Below is a small trained network, with its code and all its weights. Each question gives an input and a class and asks what happens when units are switched off, that is, made to give their printed mean instead of their output.

import numpy as np


def w(rows, s, z=0):
    codes = np.array(rows[::2]) - 128.0
    scale = np.full(codes.shape[1], s)
    scale[-1] = z or s
    return codes * scale


def norm(h):
    return h / np.sqrt((h * h).mean(-1, keepdims=True) + 1e-5)


def f(y):
    return y / 2 * (1 + np.tanh(0.7978845608 * (y + 0.044715 * y**3)))


def log_softmax(a):
    a = a - a.max(-1, keepdims=True)
    return a - np.log(np.exp(a).sum(-1, keepdims=True))


def net(x, mask):
    res = np.array(x, float).reshape(1, 4) / 4 @ E
    u = 0
    for l in range(2):
        y = f(norm(res) @ A[l][:, :-1].T + A[l][:, -1])
        res = res + np.where(mask[u : u + 12], y, B[l][:, -1]) @ B[l][:, :-1]
        u += 12
    return log_softmax(norm(res)[-1] @ U[:, :-1].T + U[:, -1])


A, B = {}, {}
E = w([
[56,71,156,69,141,249,104,84,111,146],'x0',
[206,90,193,129,117,173,207,210,76,202],'x1',
[193,92,93,133,182,106,70,98,164,232],'x2',
[113,157,50,43,190,136,193,185,152,135],'x3',
],0.0014)
A[0] = w([
[188,195,93,207,125,32,128,173,109,105,83],'0.n1',
[76,114,146,138,116,106,152,135,129,113,2],'0.n2',
[45,171,66,125,139,89,79,67,193,81,140],'0.n3',
[83,162,160,105,77,117,177,150,88,53,183],'0.n4',
[94,137,133,127,112,115,128,126,120,128,12],'0.n5',
[110,140,127,140,117,152,135,124,59,127,62],'0.n6',
[125,102,230,228,38,127,70,60,131,128,169],'0.n7',
[18,86,148,81,147,237,82,60,75,158,122],'0.n8',
[161,178,79,190,121,55,130,146,117,112,54],'0.n9',
[183,30,77,157,193,93,70,110,217,251,84],'0.n10',
[99,198,57,41,210,154,189,182,175,142,66],'0.n11',
[85,123,111,144,144,89,97,109,102,82,19],'0.n12',
],0.0023,0.0035)
B[0] = w([
[174,70,175,44,129,135,163,79,206,79,152],'0.n1',
[67,181,172,126,147,161,3,88,127,16,62],'0.n2',
[158,108,130,162,96,166,195,165,114,199,195],'0.n3',
[229,152,77,141,151,182,71,104,131,152,208],'0.n4',
[65,146,176,138,150,155,39,101,136,27,63],'0.n5',
[97,133,173,116,121,113,118,132,187,98,87],'0.n6',
[121,63,56,120,196,111,139,187,80,90,252],'0.n7',
[220,104,166,99,129,90,141,139,227,69,197],'0.n8',
[138,73,209,45,141,134,138,73,203,56,110],'0.n9',
[234,230,120,70,185,203,49,45,30,70,186],'0.n10',
[109,1,110,140,164,49,77,184,24,44,146],'0.n11',
[84,143,140,161,95,149,155,139,126,190,75],'0.n12',
],0.0018,0.0021)
A[1] = w([
[57,62,160,77,157,234,87,106,100,162,94],'1.n1',
[157,169,101,158,155,135,40,123,171,186,68],'1.n2',
[226,103,123,149,108,146,161,140,103,128,202],'1.n3',
[164,102,210,215,85,118,52,77,116,149,67],'1.n4',
[65,224,162,138,53,176,162,178,84,17,67],'1.n5',
[16,174,63,136,147,83,63,65,203,102,107],'1.n6',
[122,64,223,219,74,106,62,95,83,90,58],'1.n7',
[181,217,148,168,123,3,129,178,160,96,53],'1.n8',
[89,169,162,142,72,153,194,179,92,18,68],'1.n9',
[75,185,194,119,100,149,154,168,104,60,4],'1.n10',
[34,67,184,59,150,234,83,96,162,138,78],'1.n11',
[71,143,66,63,216,116,182,174,119,100,104],'1.n12',
],0.0028,0.0032)
B[1] = w([
[183,184,126,137,111,19,159,123,178,79,144],'1.n1',
[147,137,150,82,159,167,133,133,107,120,122],'1.n2',
[69,172,139,126,118,132,114,104,159,131,255],'1.n3',
[91,132,43,29,201,99,175,193,115,126,134],'1.n4',
[189,151,106,115,204,153,46,44,127,204,134],'1.n5',
[170,135,253,168,74,212,229,246,48,249,142],'1.n6',
[70,69,30,27,202,86,172,212,105,141,134],'1.n7',
[183,77,182,21,149,118,163,109,204,81,138],'1.n8',
[193,144,102,113,194,120,62,73,139,216,138],'1.n9',
[237,139,84,90,186,124,136,127,117,219,93],'1.n10',
[222,151,151,111,117,12,173,120,202,64,133],'1.n11',
[99,62,132,112,154,82,89,129,98,120,155],'1.n12',
],0.0037,0.003)
U = w([
[228,139,193,61,101,19,194,82,254,15,229],'0',
[223,214,70,99,237,200,3,13,62,219,169],'1',
[11,15,16,70,208,55,156,240,29,99,104],'2',
[114,172,238,234,13,220,228,209,66,235,57],'3',
[13,119,176,224,37,201,24,31,140,13,3],'4',
],0.0086,0.0017)

Each question gives the input, the list of numbers given to net, and the class t.
The units are the neurons (one row each of A and B). Each row of codes is followed by its name. A weight is (code - 128) times the scale printed after its matrix; where a second scale follows, it is the last column's (A, B and U).
mask holds one flag per neuron, layer by layer. A switched-off neuron (its flag False) gives its mean, the last column of its row in B, instead of its output. The means were averaged over made-up inputs and are rounded, as every weight is.
A unit's drop is (log p(t) with every unit on - log p(t) with that unit switched off) / (log p(t) with every unit on - log p(t) with every unit switched off).
The circuit of an input: a set's keep is (log p(t) with only the set's units on - log p(t) with every unit switched off) / (log p(t) with every unit on - log p(t) with every unit switched off). Starting from the 12 units with the biggest drops (on a tie, the unit counted first), units are removed one at a time, each time the one whose removal leaves the highest keep (on an exact tie, the one counted first), for as long as the keep stays at least 0.8.
circuit, biggest first: the units of the circuit, biggest drop first
most important unit: the unit with the biggest drop
k most important neurons: the k neurons with the biggest drops, biggest first
k most important neurons of layer l: the k neurons of layer l with the biggest drops, biggest first
input [-4,1,-2,-5], class 2: most important neuron	(1.n7)
input [-5,-6,5,-5], class 3: 3 most important neurons of layer 0	(0.n8 0.n11 0.n4)
input [5,7,-8,-6], class 1: 2 most important neurons of layer 1	(1.n5 1.n9)
input [1,3,-3,3], class 4: 3 most important neurons of layer 0	(0.n4 0.n7 0.n10)
input [8,7,-4,-5], class 0: circuit, biggest first	(1.n11 1.n1)
input [5,-6,4,-6], class 2: 3 most important neurons of layer 1	(1.n4 1.n7 1.n8)
input [-3,-3,1,-1], class 4: 2 most important neurons of layer 1	(1.n11 1.n1)
input [-7,7,-7,-7], class 0: circuit, biggest first	(1.n8 1.n6)
input [2,-1,3,2], class 4: 2 most important neurons	(1.n9 1.n5)
input [7,7,0,-8], class 2: circuit, biggest first	(1.n7 1.n4)
input [6,-4,6,2], class 0: 3 most important neurons	(1.n11 1.n1 0.n4)
input [6,6,5,2], class 0: circuit, biggest first	(1.n1 1.n11)
input [-1,-5,6,7], class 2: 2 most important neurons	(0.n11 0.n4)
input [5,-5,4,-6], class 2: 2 most important neurons of layer 0	(0.n1 0.n9)
input [7,1,-7,0], class 0: most important unit	1.n11
input [7,-8,-8,-5], class 1: circuit, biggest first	(1.n5 1.n9 1.n10)
input [1,6,-7,-6], class 1: 2 most important neurons	(1.n5 1.n9)
input [1,-6,5,-2], class 3: 2 most important neurons	(1.n6 0.n4)
input [5,-6,-3,-3], class 3: 2 most important neurons	(1.n6 0.n1)
input [-8,7,-4,-6], class 0: circuit, biggest first	(1.n8)
input [4,-3,-3,-4], class 0: 2 most important neurons	(1.n11 0.n11)
input [4,-8,-8,6], class 1: circuit, biggest first	(1.n5 1.n9)
